Here is a tiny trained network, its code and every weight. The questions are about switching its units off for an input and a class, where a switched-off unit gives its printed mean instead of its output.

import numpy as np


def w(rows, s, z=0):
    codes = np.array(rows[::2]) - 128.0
    scale = np.full(codes.shape[1], s)
    scale[-1] = z or s
    return codes * scale


def f(y):
    return y / 2 * (1 + np.tanh(0.7978845608 * (y + 0.044715 * y**3)))


def log_softmax(a):
    a = a - a.max(-1, keepdims=True)
    return a - np.log(np.exp(a).sum(-1, keepdims=True))


def net(x, mask):
    res = np.array(x, float).reshape(1, 2) / 4 @ E
    y = f(res @ A[0][:, :-1].T + A[0][:, -1])
    res = res + np.where(mask, y, B[0][:, -1]) @ B[0][:, :-1]
    return log_softmax(res[-1] @ U[:, :-1].T + U[:, -1])


A, B = {}, {}
E = w([
[108,123,68,252,207,131,76,159],'x0',
[138,130,220,110,196,126,99,107],'x1',
],0.011)
A[0] = w([
[123,131,125,104,76,144,157,134,90],'neuron 1',
[137,129,146,95,91,102,130,125,85],'neuron 2',
[141,130,177,93,110,151,117,102,95],'neuron 3',
[137,124,163,73,64,104,144,124,142],'neuron 4',
[124,128,96,134,105,140,116,115,93],'neuron 5',
[136,130,252,108,213,113,119,115,85],'neuron 6',
[138,126,71,175,201,127,110,119,75],'neuron 7',
[127,113,77,129,75,144,137,148,94],'neuron 8',
[136,131,114,120,125,136,126,122,251],'neuron 9',
[135,142,19,117,46,101,147,111,96],'neuron 10',
],0.024,0.017)
B[0] = w([
[144,175,85,104,199,173,130,169,182],'neuron 1',
[99,159,69,127,211,123,117,139,176],'neuron 2',
[138,166,106,111,219,153,112,151,188],'neuron 3',
[110,160,162,174,178,120,155,94,255],'neuron 4',
[161,104,88,100,166,191,134,165,139],'neuron 5',
[163,76,51,90,53,133,76,170,248],'neuron 6',
[124,200,104,124,248,136,136,122,224],'neuron 7',
[144,160,77,84,78,105,79,216,178],'neuron 8',
[96,108,241,180,1,109,192,23,241],'neuron 9',
[165,57,69,93,114,126,65,144,230],'neuron 10',
],0.03,0.018)
U = w([
[213,44,33,90,50,131,33,147,100],'0',
[102,223,120,155,255,140,127,126,109],'1',
[87,57,235,201,8,54,160,62,254],'2',
[46,77,207,103,146,57,152,232,50],'3',
],0.0093,0.0081)

Each question gives the input, the list of numbers given to net, and the class t.
The units are the neurons (one row each of A and B). Each row of codes is followed by its name. A weight is (code - 128) times the scale printed after its matrix; where a second scale follows, it is the last column's (A, B and U).
mask holds one flag per neuron, in row order. A switched-off neuron (its flag False) gives its mean, the last column of its row in B, instead of its output. The means were averaged over made-up inputs and are rounded, as every weight is.
A unit's drop is (log p(t) with every unit on - log p(t) with that unit switched off) / (log p(t) with every unit on - log p(t) with every unit switched off).
The circuit of an input: a set's keep is (log p(t) with only the set's units on - log p(t) with every unit switched off) / (log p(t) with every unit on - log p(t) with every unit switched off). Starting from all 10 units, units are removed one at a time, each time the one whose removal leaves the highest keep (on an exact tie, the one counted first), for as long as the keep stays at least 0.8.
units of the circuit, in order: the units of the circuit, biggest drop first
unit that matters most: the unit with the biggest drop
k most important neurons: the k neurons with the biggest drops, biggest first
drop when u is switched off: that unit's drop, to one decimal
input [7,-4], class 1: unit that matters most -> neuron 7
input [5,-3], class 1: 2 most important neurons -> neuron 7; neuron 6
input [-3,-3], class 2: units of the circuit, in order -> neuron 6; neuron 7
input [6,6], class 0: 3 most important neurons -> neuron 6; neuron 4; neuron 3
input [-3,3], class 2: units of the circuit, in order -> neuron 7; neuron 10
input [-4,3], class 1: 3 most important neurons -> neuron 3; neuron 10; neuron 4
input [2,4], class 0: 3 most important neurons -> neuron 6; neuron 4; neuron 9
input [8,8], class 0: 2 most important neurons -> neuron 6; neuron 4
input [3,1], class 2: 2 most important neurons -> neuron 3; neuron 1
input [3,2], class 2: 2 most important neurons -> neuron 3; neuron 1
input [1,4], class 0: 3 most important neurons -> neuron 6; neuron 4; neuron 9
input [5,-4], class 1: 2 most important neurons -> neuron 6; neuron 7
input [-6,5], class 1: 4 most important neurons -> neuron 4; neuron 3; neuron 10; neuron 2
input [2,-3], class 2: most important neuron -> neuron 6
input [7,7], class 0: 2 most important neurons -> neuron 6; neuron 4
input [0,-3], class 2: drop when neuron 6 is switched off -> 0.7
input [1,2], class 2: drop when neuron 6 is switched off -> 0.0
input [4,8], class 0: drop when neuron 6 is switched off -> 2.1
